Below is a small trained network, with its code and all its weights. Each question gives an input and a class and asks what happens when units are switched off, that is, made to give their printed mean instead of their output.

import numpy as np


def w(rows, s, z=0):
    codes = np.array(rows[::2]) - 128.0
    scale = np.full(codes.shape[1], s)
    scale[-1] = z or s
    return codes * scale


def f(y):
    return y / 2 * (1 + np.tanh(0.7978845608 * (y + 0.044715 * y**3)))


def log_softmax(a):
    a = a - a.max(-1, keepdims=True)
    return a - np.log(np.exp(a).sum(-1, keepdims=True))


def net(x, mask):
    res = np.array(x, float).reshape(1, 7) / 4 @ E
    y = f(res @ A[0][:, :-1].T + A[0][:, -1])
    res = res + np.where(mask, y, B[0][:, -1]) @ B[0][:, :-1]
    return log_softmax(res[-1] @ U[:, :-1].T + U[:, -1])


A, B = {}, {}
E = w([
[204,71,222,118,98,169,148,172,184,134,148,34],'x0',
[128,129,126,132,137,128,135,134,128,138,120,123],'x1',
[140,128,130,130,127,131,139,124,118,137,127,134],'x2',
[119,132,125,129,119,128,120,123,135,122,133,123],'x3',
[124,120,128,131,128,131,131,126,125,140,126,127],'x4',
[111,165,179,209,188,155,59,104,14,115,221,81],'x5',
[83,69,88,83,137,122,247,101,90,61,168,86],'x6',
],0.016)
A[0] = w([
[185,118,196,154,151,187,104,130,114,104,196,13,73],'neuron 1',
[134,100,90,54,116,114,194,114,121,116,128,165,135],'neuron 2',
[213,92,145,67,67,161,185,137,249,129,76,106,150],'neuron 3',
[96,127,125,127,167,161,125,115,136,144,108,142,143],'neuron 4',
[81,141,63,143,184,127,120,116,121,130,128,208,216],'neuron 5',
[51,180,95,177,187,101,102,81,55,123,142,183,130],'neuron 6',
[136,167,128,144,230,161,91,96,58,135,203,90,127],'neuron 7',
[93,115,135,133,94,136,172,163,143,145,112,91,95],'neuron 8',
[118,163,71,109,117,135,142,153,112,105,81,177,146],'neuron 9',
[140,164,163,133,109,139,47,166,152,196,119,180,247],'neuron 10',
[67,88,78,71,133,133,246,135,71,62,186,66,157],'neuron 11',
[100,122,19,87,122,84,138,106,169,142,61,240,203],'neuron 12',
[126,104,185,130,143,127,114,104,133,131,166,100,68],'neuron 13',
],0.011,0.012)
B[0] = w([
[104,119,214,89,162,113,96,145,67,225,117,82,214],'neuron 1',
[91,136,64,108,194,163,94,132,184,132,138,68,191],'neuron 2',
[113,80,101,179,81,82,158,164,240,110,176,187,251],'neuron 3',
[122,149,118,104,117,135,142,121,112,122,139,169,140],'neuron 4',
[155,157,107,89,117,168,133,104,83,45,147,174,207],'neuron 5',
[159,125,87,194,181,118,110,121,134,35,165,171,217],'neuron 6',
[138,120,177,190,156,153,98,138,109,84,152,160,218],'neuron 7',
[108,129,123,128,129,101,141,139,160,158,175,100,150],'neuron 8',
[104,135,122,105,113,119,74,97,75,146,102,107,179],'neuron 9',
[253,166,125,151,60,134,115,207,137,126,47,146,227],'neuron 10',
[2,72,120,128,197,84,175,47,92,116,140,117,245],'neuron 11',
[150,205,80,63,66,192,155,94,76,162,75,66,255],'neuron 12',
[118,158,146,102,141,108,133,149,96,139,107,115,151],'neuron 13',
],0.011,0.03)
U = w([
[192,168,81,53,62,165,118,141,101,149,54,150,189],'0',
[197,177,132,215,153,154,66,162,109,93,145,220,131],'1',
[163,76,141,195,64,87,137,208,215,171,94,163,149],'2',
[174,141,233,159,146,134,50,201,94,233,87,72,84],'3',
[74,143,58,26,161,141,152,53,119,139,112,84,182],'4',
[88,78,102,206,200,125,118,57,77,84,178,184,2],'5',
[85,2,97,108,149,85,172,138,198,152,211,108,219],'6',
[74,77,237,91,186,101,132,93,60,199,168,48,7],'7',
],0.0096,0.003)

Each question gives the input, the list of numbers given to net, and the class t.
The units are the neurons (one row each of A and B). Each row of codes is followed by its name. A weight is (code - 128) times the scale printed after its matrix; where a second scale follows, it is the last column's (A, B and U).
mask holds one flag per neuron, in row order. A switched-off neuron (its flag False) gives its mean, the last column of its row in B, instead of its output. The means were averaged over made-up inputs and are rounded, as every weight is.
A unit's drop is (log p(t) with every unit on - log p(t) with that unit switched off) / (log p(t) with every unit on - log p(t) with every unit switched off).
The circuit of an input: a set's keep is (log p(t) with only the set's units on - log p(t) with every unit switched off) / (log p(t) with every unit on - log p(t) with every unit switched off). Starting from the 12 units with the biggest drops (on a tie, the unit counted first), units are removed one at a time, each time the one whose removal leaves the highest keep (on an exact tie, the one counted first), for as long as the keep stays at least 0.8.
units of the circuit, in order: the units of the circuit, biggest drop first
most important unit: the unit with the biggest drop
top k neurons: the k neurons with the biggest drops, biggest first
drop when u is switched off: that unit's drop, to one decimal
input [1,-2,-7,-7,1,-8,-2], class 2: most important unit : neuron 3
input [5,1,-7,-5,-1,-8,0], class 2: top 2 neurons : (neuron 11; neuron 3)
input [1,7,6,2,-4,5,-6], class 3: top 2 neurons : (neuron 1; neuron 3)
input [7,-8,-4,-7,-3,-1,2], class 6: units of the circuit, in order : (neuron 3; neuron 10)
input [1,-3,8,-7,4,1,7], class 7: units of the circuit, in order : (neuron 3; neuron 6; neuron 12)
input [-2,6,1,2,8,0,-5], class 0: top 2 neurons : (neuron 7; neuron 3)
input [3,1,-7,6,5,1,-1], class 3: top 2 neurons : (neuron 11; neuron 3)
input [1,5,-2,-1,7,1,3], class 7: top 3 neurons : (neuron 3; neuron 6; neuron 12)
input [-7,0,-3,-5,4,0,0], class 0: top 2 neurons : (neuron 12; neuron 11)
input [8,0,0,-8,-1,0,-5], class 2: top 2 neurons : (neuron 3; neuron 12)
input [7,8,-4,5,-3,8,1], class 7: top 2 neurons : (neuron 10; neuron 1)
input [-8,-3,6,-5,3,0,-3], class 0: top 2 neurons : (neuron 12; neuron 3)
input [1,-6,6,3,-6,-1,-8], class 2: top 2 neurons : (neuron 12; neuron 5)
input [3,1,-1,-6,1,7,-6], class 3: most important unit : neuron 1
input [1,3,3,-4,-2,-7,-7], class 2: top 2 neurons : (neuron 3; neuron 5)
input [6,-8,6,2,-4,0,2], class 6: top 2 neurons : (neuron 3; neuron 12)
input [1,2,-5,-6,5,8,5], class 7: top 2 neurons : (neuron 1; neuron 3)
input [5,6,2,-2,7,-4,0], class 2: drop when neuron 11 is switched off : 2.5
input [7,1,-3,-4,4,-6,1], class 6: drop when neuron 10 is switched off : 2.5
input [5,-5,-6,6,1,-3,4], class 6: drop when neuron 9 is switched off : 0.0
input [2,-1,-7,-7,-2,7,2], class 7: units of the circuit, in order : (neuron 1)
